Below is a small trained network, with its code and all its weights. Each question gives an input and a class and asks what happens when units are switched off, that is, made to give their printed mean instead of their output.

import numpy as np


def w(rows, s, z=0):
    codes = np.array(rows[::2]) - 128.0
    scale = np.full(codes.shape[1], s)
    scale[-1] = z or s
    return codes * scale


def f(y):
    return np.maximum(y, 0)


def log_softmax(a):
    a = a - a.max(-1, keepdims=True)
    return a - np.log(np.exp(a).sum(-1, keepdims=True))


def net(x, mask):
    res = np.array(x, float).reshape(1, 3) / 4 @ E
    y = f(res @ A[0][:, :-1].T + A[0][:, -1])
    res = res + np.where(mask, y, B[0][:, -1]) @ B[0][:, :-1]
    return log_softmax(res[-1] @ U[:, :-1].T + U[:, -1])


A, B = {}, {}
E = w([
[54,43,49,228,162,16],'x0',
[137,203,254,183,121,25],'x1',
[96,110,140,22,230,75],'x2',
],0.0098)
A[0] = w([
[59,85,128,93,148,100,171],'N0',
[143,187,165,24,164,162,135],'N1',
[106,108,156,221,121,80,126],'N2',
[58,104,79,160,161,101,17],'N3',
[246,160,152,75,73,124,2],'N4',
[81,97,77,162,168,98,6],'N5',
[155,156,118,77,131,166,198],'N6',
[102,80,99,127,134,84,164],'N7',
[165,138,121,190,143,198,37],'N8',
[129,77,62,167,165,56,130],'N9',
[90,138,109,183,63,63,123],'N10',
[138,208,187,122,152,48,127],'N11',
[82,124,136,177,112,122,121],'N12',
[101,173,86,183,60,49,129],'N13',
[113,75,104,154,136,86,96],'N14',
[138,172,216,159,159,95,93],'N15',
[140,147,90,138,28,157,29],'N16',
[150,117,130,210,48,90,139],'N17',
[145,55,66,74,178,162,106],'N18',
[192,91,136,202,73,189,196],'N19',
[181,93,35,112,82,118,10],'N20',
[155,156,105,216,81,205,193],'N21',
],0.013,0.0094)
B[0] = w([
[149,203,118,107,114,157,193],'N0',
[112,120,160,149,194,173,252],'N1',
[115,196,128,187,134,195,209],'N2',
[100,34,181,56,156,58,172],'N3',
[193,143,83,77,28,120,190],'N4',
[105,22,147,95,153,101,169],'N5',
[76,107,160,177,182,154,222],'N6',
[133,162,93,120,77,126,192],'N7',
[59,66,151,105,187,96,153],'N8',
[163,145,101,68,73,59,215],'N9',
[122,160,140,182,132,177,197],'N10',
[161,109,100,48,119,89,237],'N11',
[142,158,156,166,114,201,165],'N12',
[125,189,151,185,156,175,202],'N13',
[155,92,104,41,152,85,176],'N14',
[129,55,125,40,88,43,215],'N15',
[46,6,184,62,189,78,168],'N16',
[90,166,145,175,128,197,212],'N17',
[72,128,174,195,179,106,224],'N18',
[159,132,101,59,97,51,231],'N19',
[203,156,89,81,31,109,165],'N20',
[168,102,110,67,83,31,238],'N21',
],0.011,0.015)
U = w([
[92,80,149,93,134,96,253],'0',
[179,166,54,92,49,95,18],'1',
[67,187,170,245,161,217,104],'2',
],0.012,0.0057)

Each question gives the input, the list of numbers given to net, and the class t.
The units are the neurons (one row each of A and B). Each row of codes is followed by its name. A weight is (code - 128) times the scale printed after its matrix; where a second scale follows, it is the last column's (A, B and U).
mask holds one flag per neuron, in row order. A switched-off neuron (its flag False) gives its mean, the last column of its row in B, instead of its output. The means were averaged over made-up inputs and are rounded, as every weight is.
A unit's drop is (log p(t) with every unit on - log p(t) with that unit switched off) / (log p(t) with every unit on - log p(t) with every unit switched off).
The circuit of an input: a set's keep is (log p(t) with only the set's units on - log p(t) with every unit switched off) / (log p(t) with every unit on - log p(t) with every unit switched off). Starting from the 12 units with the biggest drops (on a tie, the unit counted first), units are removed one at a time, each time the one whose removal leaves the highest keep (on an exact tie, the one counted first), for as long as the keep stays at least 0.8.
units of the circuit, in order: the units of the circuit, biggest drop first
k most important neurons: the k neurons with the biggest drops, biggest first
drop when u is switched off: that unit's drop, to one decimal
input [8,3,7], class 1: most important neuron : N9
input [-6,0,-8], class 0: 2 most important neurons : N16, N8
input [1,2,8], class 1: units of the circuit, in order : N0, N16
input [-6,0,6], class 2: 3 most important neurons : N1, N21, N19
input [6,2,7], class 1: 3 most important neurons : N9, N0, N7
input [7,1,-8], class 2: 4 most important neurons : N17, N13, N2, N10
input [-3,-8,-8], class 0: 2 most important neurons : N16, N8
input [1,-6,0], class 1: 4 most important neurons : N20, N1, N16, N8
input [-2,-3,-6], class 0: 3 most important neurons : N16, N8, N9
input [1,5,0], class 2: 2 most important neurons : N21, N19
input [-6,0,3], class 2: 3 most important neurons : N21, N1, N19
input [4,-7,-2], class 1: 2 most important neurons : N20, N9
input [0,4,0], class 1: drop when N5 is switched off : 0.3
input [4,-6,-3], class 1: units of the circuit, in order : N20
input [-8,-4,0], class 0: drop when N13 is switched off : 0.2
input [8,5,7], class 1: drop when N9 is switched off : 0.5
